Below are the code and all the weights of a small trained network. Each question names an input and a class and asks about switching units off, where a switched-off unit gives its printed mean instead of its output.

import numpy as np


def w(rows, s, z=0):
    codes = np.array(rows[::2]) - 128.0
    scale = np.full(codes.shape[1], s)
    scale[-1] = z or s
    return codes * scale


def f(y):
    return y / 2 * (1 + np.tanh(0.7978845608 * (y + 0.044715 * y**3)))


def log_softmax(a):
    a = a - a.max(-1, keepdims=True)
    return a - np.log(np.exp(a).sum(-1, keepdims=True))


def net(x, mask):
    res = np.array(x, float).reshape(1, 3) / 4 @ E
    y = f(res @ A[0][:, :-1].T + A[0][:, -1])
    res = res + np.where(mask, y, B[0][:, -1]) @ B[0][:, :-1]
    return log_softmax(res[-1] @ U[:, :-1].T + U[:, -1])


A, B = {}, {}
E = w([
[9,235,135,161,39,155,190,33,51,214],'x0',
[119,57,175,202,178,48,220,125,112,79],'x1',
[179,216,46,153,93,99,192,239,95,197],'x2',
],0.012)
A[0] = w([
[45,166,149,106,131,86,132,82,94,191,218],'n0',
[118,124,146,122,145,123,110,185,159,126,215],'n1',
[143,168,71,58,116,233,15,115,213,192,137],'n2',
[179,175,95,156,147,121,170,155,134,169,90],'n3',
[164,126,182,80,235,140,75,144,199,110,173],'n4',
[57,122,112,174,124,207,171,103,103,164,97],'n5',
[143,142,160,82,61,152,156,175,130,198,248],'n6',
[22,87,224,134,81,122,50,79,113,121,125],'n7',
[105,211,214,130,158,116,191,90,71,163,79],'n8',
[150,96,148,48,183,106,130,58,153,105,74],'n9',
[185,118,179,157,205,77,220,97,139,118,162],'n10',
[192,126,39,78,195,157,100,160,176,104,154],'n11',
[102,70,172,235,179,80,164,73,165,113,124],'n12',
[80,109,136,131,176,74,107,83,155,120,84],'n13',
[132,58,132,82,139,94,125,254,171,158,106],'n14',
[150,125,133,119,164,86,75,199,159,73,69],'n15',
[113,89,144,248,207,16,222,116,56,121,99],'n16',
[146,166,78,77,144,212,64,84,141,144,102],'n17',
[46,158,116,133,79,154,176,88,97,105,92],'n18',
[135,109,224,83,176,218,80,20,146,73,133],'n19',
[147,151,57,159,39,93,174,191,72,147,168],'n20',
[84,241,153,144,55,145,163,67,21,168,130],'n21',
[183,70,93,100,154,124,106,207,153,87,188],'n22',
[208,89,47,146,47,119,221,218,102,187,102],'n23',
[106,172,114,54,184,185,63,146,82,153,125],'n24',
[79,158,62,122,136,87,176,226,113,148,114],'n25',
[134,129,135,177,149,152,98,128,113,96,244],'n26',
[136,133,101,95,64,183,53,129,155,155,85],'n27',
],0.0088,0.013)
B[0] = w([
[87,145,125,178,176,114,130,101,113,90,229],'n0',
[96,142,102,137,154,151,172,83,110,74,192],'n1',
[116,78,88,168,100,98,115,184,82,139,246],'n2',
[248,115,160,61,111,115,95,142,203,127,161],'n3',
[123,156,159,160,143,135,140,94,104,101,234],'n4',
[175,126,172,139,161,162,116,108,119,164,175],'n5',
[82,140,147,150,126,114,174,135,97,105,219],'n6',
[170,180,175,96,112,57,169,140,178,80,209],'n7',
[140,102,140,134,167,137,74,114,168,167,177],'n8',
[165,111,146,91,155,146,107,137,165,108,168],'n9',
[112,103,105,165,106,91,105,138,79,116,205],'n10',
[118,130,146,172,168,139,134,100,126,104,219],'n11',
[134,106,103,150,95,95,115,175,115,131,208],'n12',
[189,129,134,103,118,111,79,156,154,150,152],'n13',
[142,134,140,161,186,127,111,98,137,140,195],'n14',
[193,123,157,143,178,169,72,89,175,156,184],'n15',
[131,67,121,157,98,111,75,195,71,159,225],'n16',
[166,86,117,140,101,122,90,173,97,167,189],'n17',
[167,107,152,115,190,169,107,92,153,146,184],'n18',
[164,151,178,65,93,60,175,170,150,67,235],'n19',
[138,142,164,124,100,94,155,141,146,62,213],'n20',
[130,111,172,161,180,127,111,80,115,106,252],'n21',
[116,165,116,138,159,132,121,96,109,123,242],'n22',
[176,163,162,92,106,97,147,166,164,119,202],'n23',
[144,96,145,156,117,66,102,160,96,150,181],'n24',
[169,151,147,91,112,93,144,156,169,117,179],'n25',
[73,132,135,118,138,105,159,118,106,101,205],'n26',
[194,74,136,135,110,123,68,161,117,155,178],'n27',
],0.012,0.019)
U = w([
[136,147,159,160,230,139,96,79,145,131,90],'0',
[160,177,175,73,107,95,151,166,189,98,123],'1',
[129,54,108,157,113,110,82,190,78,152,117],'2',
[9,200,121,162,137,110,212,108,72,75,254],'3',
[94,148,76,96,104,135,142,124,143,145,102],'4',
[141,128,149,94,124,172,131,135,172,140,109],'5',
[86,142,84,112,94,141,109,146,144,126,102],'6',
[104,129,98,97,104,124,144,119,160,155,109],'7',
],0.014,0.0085)

Each question gives the input, the list of numbers given to net, and the class t.
The units are the neurons (one row each of A and B). Each row of codes is followed by its name. A weight is (code - 128) times the scale printed after its matrix; where a second scale follows, it is the last column's (A, B and U).
mask holds one flag per neuron, in row order. A switched-off neuron (its flag False) gives its mean, the last column of its row in B, instead of its output. The means were averaged over made-up inputs and are rounded, as every weight is.
A unit's drop is (log p(t) with every unit on - log p(t) with that unit switched off) / (log p(t) with every unit on - log p(t) with every unit switched off).
The circuit of an input: a set's keep is (log p(t) with only the set's units on - log p(t) with every unit switched off) / (log p(t) with every unit on - log p(t) with every unit switched off). Starting from the 12 units with the biggest drops (on a tie, the unit counted first), units are removed one at a time, each time the one whose removal leaves the highest keep (on an exact tie, the one counted first), for as long as the keep stays at least 0.8.
units of the circuit, in order: the units of the circuit, biggest drop first
top k neurons: the k neurons with the biggest drops, biggest first
drop when u is switched off: that unit's drop, to one decimal
input [-6,-7,-8], class 1: units of the circuit, in order => (n19)
input [4,-7,6], class 2: top 3 neurons => (n2; n19; n7)
input [-6,-6,1], class 0: top 4 neurons => (n11; n16; n22; n15)
input [4,-8,-8], class 1: top 2 neurons => (n7; n19)
input [-4,5,5], class 1: top 3 neurons => (n23; n2; n25)
input [3,-3,3], class 3: top 2 neurons => (n6; n15)
input [6,-7,3], class 2: top 3 neurons => (n2; n17; n27)
input [2,-1,-4], class 1: top 2 neurons => (n7; n19)
input [5,-5,3], class 0: top 3 neurons => (n21; n16; n0)
input [3,3,0], class 3: top 2 neurons => (n15; n27)
input [-2,1,-4], class 1: top 3 neurons => (n0; n19; n6)
input [4,6,-3], class 2: drop when n16 is switched off => 0.5
input [-2,0,-3], class 3: drop when n23 is switched off => 0.1
input [3,5,0], class 2: units of the circuit, in order => (n16)
input [2,-7,2], class 2: drop when n1 is switched off => 0.0
input [-2,5,0], class 2: drop when n16 is switched off => 0.2
